Below are the code and all the weights of a small trained network. Each question names an input and a class and asks about switching units off, where a switched-off unit gives its printed mean instead of its output.

import numpy as np


def w(rows, s, z=0):
    codes = np.array(rows[::2]) - 128.0
    scale = np.full(codes.shape[1], s)
    scale[-1] = z or s
    return codes * scale


def f(y):
    return y / 2 * (1 + np.tanh(0.7978845608 * (y + 0.044715 * y**3)))


def log_softmax(a):
    a = a - a.max(-1, keepdims=True)
    return a - np.log(np.exp(a).sum(-1, keepdims=True))


def net(x, mask):
    res = np.array(x, float).reshape(1, 4) / 4 @ E
    y = f(res @ A[0][:, :-1].T + A[0][:, -1])
    res = res + np.where(mask, y, B[0][:, -1]) @ B[0][:, :-1]
    return log_softmax(res[-1] @ U[:, :-1].T + U[:, -1])


A, B = {}, {}
E = w([
[115,2,211,127],'x0',
[241,149,173,114],'x1',
[168,12,47,213],'x2',
[129,129,128,129],'x3',
],0.0096)
A[0] = w([
[242,136,127,70,176],'neuron 0',
[9,110,134,150,188],'neuron 1',
[95,166,171,100,61],'neuron 2',
[163,67,51,153,56],'neuron 3',
[105,170,184,138,174],'neuron 4',
[133,176,63,112,13],'neuron 5',
[81,182,167,85,83],'neuron 6',
[108,134,184,130,28],'neuron 7',
[233,134,166,112,189],'neuron 8',
[129,165,123,174,133],'neuron 9',
[92,242,156,141,79],'neuron 10',
[102,46,177,98,81],'neuron 11',
[187,124,121,128,249],'neuron 12',
[166,117,70,225,132],'neuron 13',
[126,217,33,142,53],'neuron 14',
[202,198,55,122,98],'neuron 15',
[54,129,73,110,74],'neuron 16',
[225,151,164,143,87],'neuron 17',
[128,177,45,95,52],'neuron 18',
[60,96,67,115,101],'neuron 19',
[124,168,161,113,185],'neuron 20',
[104,132,82,134,228],'neuron 21',
[14,125,134,166,185],'neuron 22',
[106,94,195,78,61],'neuron 23',
[21,141,74,132,172],'neuron 24',
[194,62,54,186,171],'neuron 25',
[160,102,15,179,50],'neuron 26',
[50,85,57,45,231],'neuron 27',
[77,169,198,71,124],'neuron 28',
[228,133,154,110,195],'neuron 29',
[64,30,254,93,39],'neuron 30',
],0.013,0.002)
B[0] = w([
[38,147,205,136,205],'neuron 0',
[45,157,166,157,208],'neuron 1',
[155,128,82,2,193],'neuron 2',
[160,139,68,13,206],'neuron 3',
[155,171,112,74,188],'neuron 4',
[185,23,102,216,189],'neuron 5',
[135,122,71,37,222],'neuron 6',
[194,98,86,99,152],'neuron 7',
[24,144,208,153,205],'neuron 8',
[122,109,98,166,151],'neuron 9',
[173,84,106,56,248],'neuron 10',
[171,97,128,183,199],'neuron 11',
[72,163,148,93,164],'neuron 12',
[148,155,105,59,211],'neuron 13',
[175,35,113,234,248],'neuron 14',
[165,92,158,229,230],'neuron 15',
[124,192,197,172,183],'neuron 16',
[102,240,216,181,189],'neuron 17',
[194,58,140,205,205],'neuron 18',
[98,180,132,114,186],'neuron 19',
[132,160,107,99,187],'neuron 20',
[83,132,123,151,169],'neuron 21',
[88,198,156,155,203],'neuron 22',
[175,86,99,124,184],'neuron 23',
[74,180,218,199,218],'neuron 24',
[124,173,112,40,238],'neuron 25',
[159,134,50,30,223],'neuron 26',
[73,201,149,164,198],'neuron 27',
[152,168,56,47,239],'neuron 28',
[70,221,218,205,198],'neuron 29',
[192,6,122,212,253],'neuron 30',
],0.0068,0.011)
U = w([
[21,203,182,147,248],'0',
[180,144,70,1,69],'1',
[216,42,126,188,46],'2',
],0.011,0.0018)

Each question gives the input, the list of numbers given to net, and the class t.
The units are the neurons (one row each of A and B). Each row of codes is followed by its name. A weight is (code - 128) times the scale printed after its matrix; where a second scale follows, it is the last column's (A, B and U).
mask holds one flag per neuron, in row order. A switched-off neuron (its flag False) gives its mean, the last column of its row in B, instead of its output. The means were averaged over made-up inputs and are rounded, as every weight is.
A unit's drop is (log p(t) with every unit on - log p(t) with that unit switched off) / (log p(t) with every unit on - log p(t) with every unit switched off).
The circuit of an input: a set's keep is (log p(t) with only the set's units on - log p(t) with every unit switched off) / (log p(t) with every unit on - log p(t) with every unit switched off). Starting from the 12 units with the biggest drops (on a tie, the unit counted first), units are removed one at a time, each time the one whose removal leaves the highest keep (on an exact tie, the one counted first), for as long as the keep stays at least 0.8.
units of the circuit, in order: the units of the circuit, biggest drop first
k most important neurons: the k neurons with the biggest drops, biggest first
drop of u: that unit's drop, to one decimal
input [-6,-6,-8,-8], class 1: units of the circuit, in order -> neuron 10
input [-7,7,7,-4], class 0: 4 most important neurons -> neuron 29; neuron 0; neuron 17; neuron 8
input [-2,7,-7,-4], class 0: 3 most important neurons -> neuron 29; neuron 8; neuron 0
input [8,6,-6,-2], class 2: 2 most important neurons -> neuron 30; neuron 23
input [-7,5,-6,-2], class 2: 2 most important neurons -> neuron 15; neuron 14
input [-2,7,8,6], class 1: 2 most important neurons -> neuron 26; neuron 3
input [-8,0,8,-6], class 1: 3 most important neurons -> neuron 26; neuron 25; neuron 3
input [8,8,-2,6], class 0: 3 most important neurons -> neuron 8; neuron 29; neuron 17
input [6,6,-2,5], class 0: 2 most important neurons -> neuron 8; neuron 29
input [5,-5,3,-6], class 0: 2 most important neurons -> neuron 1; neuron 14
input [-3,8,8,2], class 0: drop of neuron 17 -> 0.3
input [-7,6,-6,-8], class 2: drop of neuron 14 -> 0.6
input [3,-1,-2,8], class 2: drop of neuron 26 -> 0.2
input [-7,-6,-4,5], class 2: units of the circuit, in order -> neuron 14
